Here is a tiny trained network, its code and every weight. The questions are about switching its units off for an input and a target symbol, where a switched-off unit gives its printed mean instead of its output.

import numpy as np


def w(rows, s, z=0):
    codes = np.array(rows[::2]) - 128.0
    scale = np.full(codes.shape[1], s)
    scale[-1] = z or s
    return codes * scale


def norm(h):
    return h / np.sqrt((h * h).mean(-1, keepdims=True) + 1e-5)


def f(y):
    return np.maximum(y, 0)


def softmax(a):
    e = np.exp(a - a.max(-1, keepdims=True))
    return e / e.sum(-1, keepdims=True)


def log_softmax(a):
    a = a - a.max(-1, keepdims=True)
    return a - np.log(np.exp(a).sum(-1, keepdims=True))


def net(x, mask):
    ids = ['ΔΨαβγεζηθλμτφω'.index(c) for c in x.split()]
    T = len(ids)
    res = E[ids] + P[:T]
    u = 0
    for l in range(2):
        q, k, v = (norm(res) @ M[l].T for M in (Q, K, V))
        z = softmax(np.where(np.tri(T) > 0, q @ k.T / 3**0.5, -1e9)) @ v
        res = res + np.where(mask[u], z, O[l][:, -1]) @ O[l][:, :-1]
        u += 1
        y = f(norm(res) @ A[l][:, :-1].T + A[l][:, -1])
        res = res + np.where(mask[u : u + 12], y, B[l][:, -1]) @ B[l][:, :-1]
        u += 12
    return log_softmax(norm(res)[-1] @ U[:, :-1].T + U[:, -1])


Q, K, V, O, A, B = {}, {}, {}, {}, {}, {}
E = w([
[119,104,126,132,140,67],'Δ',
[83,127,99,69,129,116],'Ψ',
[136,89,174,134,169,131],'α',
[128,157,187,118,121,53],'β',
[169,49,158,125,112,99],'γ',
[133,153,244,99,157,114],'ε',
[106,149,190,169,80,150],'ζ',
[115,134,171,203,115,116],'η',
[129,147,148,114,54,165],'θ',
[113,129,170,13,139,194],'λ',
[150,113,112,81,70,132],'μ',
[30,189,150,114,194,97],'τ',
[16,130,97,221,128,127],'φ',
[130,92,146,170,209,161],'ω',
],0.011)
P = w([
[245,198,56,147,204,178],'0',
[81,3,221,76,63,127],'1',
[82,15,218,59,61,146],'2',
[97,31,211,85,69,161],'3',
[96,37,192,95,74,180],'4',
[93,60,195,88,68,179],'5',
[88,84,188,92,91,195],'6',
[89,70,189,107,80,205],'7',
[59,37,194,99,55,174],'8',
],0.0028)
Q[0] = w([
[89,77,118,110,135,181],'L0H1',
[60,103,253,107,95,170],'L0H1',
[186,142,125,131,160,121],'L0H1',
],0.011)
K[0] = w([
[184,162,158,128,151,100],'L0H1',
[249,167,41,107,173,160],'L0H1',
[120,109,143,107,100,113],'L0H1',
],0.012)
V[0] = w([
[91,220,157,123,104,18],'L0H1',
[50,167,191,74,95,214],'L0H1',
[156,125,104,101,2,89],'L0H1',
],0.0054)
O[0] = w([
[110,253,127,143,108,30,49],'L0H1',
[29,199,142,61,77,225,254],'L0H1',
[232,155,72,101,83,110,105],'L0H1',
],0.0038,0.00034)
A[0] = w([
[94,196,194,88,169,107,149],'L0N1',
[137,106,117,124,44,31,216],'L0N2',
[220,85,194,86,148,164,151],'L0N3',
[92,78,36,23,155,75,80],'L0N4',
[118,104,165,159,109,48,72],'L0N5',
[165,170,72,117,20,114,60],'L0N6',
[135,165,133,37,15,121,107],'L0N7',
[145,204,1,77,254,134,5],'L0N8',
[55,108,12,197,89,142,96],'L0N9',
[194,140,221,178,40,191,106],'L0N10',
[124,48,125,159,134,240,117],'L0N11',
[139,81,100,80,110,250,71],'L0N12',
],0.0055,0.0028)
B[0] = w([
[42,164,179,106,111,82,211],'L0N1',
[215,127,123,158,89,59,224],'L0N2',
[158,80,183,77,135,116,220],'L0N3',
[148,149,23,165,57,93,169],'L0N4',
[177,117,118,183,134,104,173],'L0N5',
[177,156,187,94,108,100,153],'L0N6',
[215,195,141,109,66,140,229],'L0N7',
[110,51,2,112,239,159,132],'L0N8',
[40,203,38,180,112,65,151],'L0N9',
[204,106,192,196,53,180,253],'L0N10',
[73,11,148,58,108,167,213],'L0N11',
[135,116,108,50,55,152,189],'L0N12',
],0.0087,0.0046)
Q[1] = w([
[140,131,138,176,117,203],'L1H1',
[109,87,192,123,1,67],'L1H1',
[218,187,104,135,247,163],'L1H1',
],0.0089)
K[1] = w([
[136,132,115,115,175,115],'L1H1',
[85,167,107,126,150,249],'L1H1',
[105,55,157,93,73,67],'L1H1',
],0.013)
V[1] = w([
[106,153,242,39,120,73],'L1H1',
[240,171,158,170,138,237],'L1H1',
[42,124,177,254,66,150],'L1H1',
],0.0092)
O[1] = w([
[124,77,253,90,133,71,215],'L1H1',
[129,75,143,236,20,101,160],'L1H1',
[183,143,186,175,205,247,255],'L1H1',
],0.0069,0.0049)
A[1] = w([
[136,72,57,168,87,192,204],'L1N1',
[105,132,166,165,91,117,9],'L1N2',
[179,108,107,89,148,88,4],'L1N3',
[61,140,143,120,102,199,36],'L1N4',
[155,179,133,184,147,85,140],'L1N5',
[129,105,167,194,194,130,104],'L1N6',
[174,163,104,111,168,155,192],'L1N7',
[93,237,141,137,59,128,82],'L1N8',
[66,100,150,76,141,123,114],'L1N9',
[99,104,99,116,223,75,119],'L1N10',
[150,167,103,167,104,133,113],'L1N11',
[2,159,97,185,166,88,168],'L1N12',
],0.011,0.0025)
B[1] = w([
[128,99,43,156,113,179,254],'L1N1',
[83,114,97,100,127,118,219],'L1N2',
[145,173,108,71,156,141,164],'L1N3',
[60,163,116,111,120,183,210],'L1N4',
[86,134,90,174,163,133,201],'L1N5',
[92,78,159,182,179,105,228],'L1N6',
[198,132,141,117,124,105,171],'L1N7',
[81,223,123,167,130,149,249],'L1N8',
[112,150,59,166,121,100,220],'L1N9',
[74,108,88,109,164,77,165],'L1N10',
[123,143,111,184,139,111,186],'L1N11',
[254,121,187,65,126,154,209],'L1N12',
],0.017,0.0039)
U = w([
[156,103,48,172,183,50,28],'Δ',
[112,199,11,103,118,129,94],'Ψ',
[73,62,110,96,167,132,252],'α',
[148,195,178,168,151,25,150],'β',
[220,43,95,92,140,105,119],'γ',
[103,154,214,64,162,112,167],'ε',
[106,138,171,193,70,204,144],'ζ',
[108,116,131,212,119,157,167],'η',
[161,150,137,117,27,131,139],'θ',
[55,137,149,17,62,124,72],'λ',
[216,126,108,88,66,93,128],'μ',
[99,189,145,63,195,82,93],'τ',
[200,181,113,121,225,222,122],'φ',
[66,71,77,162,167,149,75],'ω',
],0.011,0.0037)

Each question gives the input, a string of symbols that net reads in full, and the target symbol t.
The units are the heads (3 rows each of Q, K, V and O) and the neurons (one row each of A and B). Each row of codes is followed by its name. A weight is (code - 128) times the scale printed after its matrix; where a second scale follows, it is the last column's (O, A, B and U).
mask holds one flag per unit, layer by layer, with each layer's heads first. A switched-off unit (its flag False) gives its mean, the last column of its rows in O or B, instead of its output. The means were averaged over made-up inputs and are rounded, as every weight is.
A unit's drop is (log p(t) with every unit on - log p(t) with that unit switched off) / (log p(t) with every unit on - log p(t) with every unit switched off).
The circuit of an input: a set's keep is (log p(t) with only the set's units on - log p(t) with every unit switched off) / (log p(t) with every unit on - log p(t) with every unit switched off). Starting from the 12 units with the biggest drops (on a tie, the unit counted first), units are removed one at a time, each time the one whose removal leaves the highest keep (on an exact tie, the one counted first), for as long as the keep stays at least 0.8.
units of the circuit, in order: the units of the circuit, biggest drop first
most important unit: the unit with the biggest drop
k most important neurons: the k neurons with the biggest drops, biggest first
k most important neurons of layer l: the k neurons of layer l with the biggest drops, biggest first
drop of u: that unit's drop, to one decimal
input θ β Δ λ ζ, target θ: units of the circuit, in order	(L1H1; L1N6)
input μ Δ β ζ Ψ θ Δ Ψ, target Ψ: most important unit	L0N4
input α γ ω ω, target α: 2 most important neurons of layer 0	(L0N10; L0N11)
input Ψ β ζ α, target Ψ: units of the circuit, in order	(L1H1; L0N8)
input ζ θ ζ ε τ, target ε: 2 most important neurons	(L1N12; L1N1)
input β Ψ θ β α τ, target β: 2 most important neurons of layer 0	(L0N11; L0N12)
input γ η ζ φ φ γ, target γ: 2 most important neurons	(L1N8; L1N7)
input α τ ζ γ λ, target λ: 2 most important neurons	(L0N12; L1N6)
input ε θ μ γ μ τ, target ε: units of the circuit, in order	(L1H1; L0N2)
input φ ω α λ θ γ τ, target τ: 2 most important neurons	(L0N10; L1N10)
input β ω ζ, target β: units of the circuit, in order	(L0H1; L1N1)
input τ τ μ γ ω τ, target τ: units of the circuit, in order	(L1H1; L0N10)
input Ψ ζ τ β λ ζ τ μ, target μ: 2 most important neurons of layer 1	(L1N4; L1N7)
input Ψ μ ε ε ε Ψ, target Ψ: 2 most important neurons	(L0N8; L0N4)
input β ε ζ β α β, target β: 2 most important neurons of layer 1	(L1N1; L1N4)
input β φ φ λ μ φ λ ζ Δ, target β: units of the circuit, in order	(L1N1)
input ω γ φ Δ ζ ζ γ Ψ ω, target ω: 2 most important neurons of layer 0	(L0N1; L0N10)
input Ψ β μ, target Ψ: 2 most important neurons of layer 0	(L0N8; L0N4)
input Ψ ζ Ψ μ α λ, target Ψ: 2 most important neurons	(L0N8; L1N9)
input Ψ α β, target Ψ: most important unit	L1H1
input γ ε γ, target γ: 2 most important neurons of layer 0	(L0N1; L0N7)
input φ φ θ ζ ζ, target φ: drop of L1H1	1.1
input λ φ τ ζ Δ τ θ β, target ε: drop of L1H1	0.4
input λ θ α β ζ, target λ: drop of L1H1	0.3
input Δ Ψ φ ω ζ ζ μ, target μ: drop of L0N10	0.1
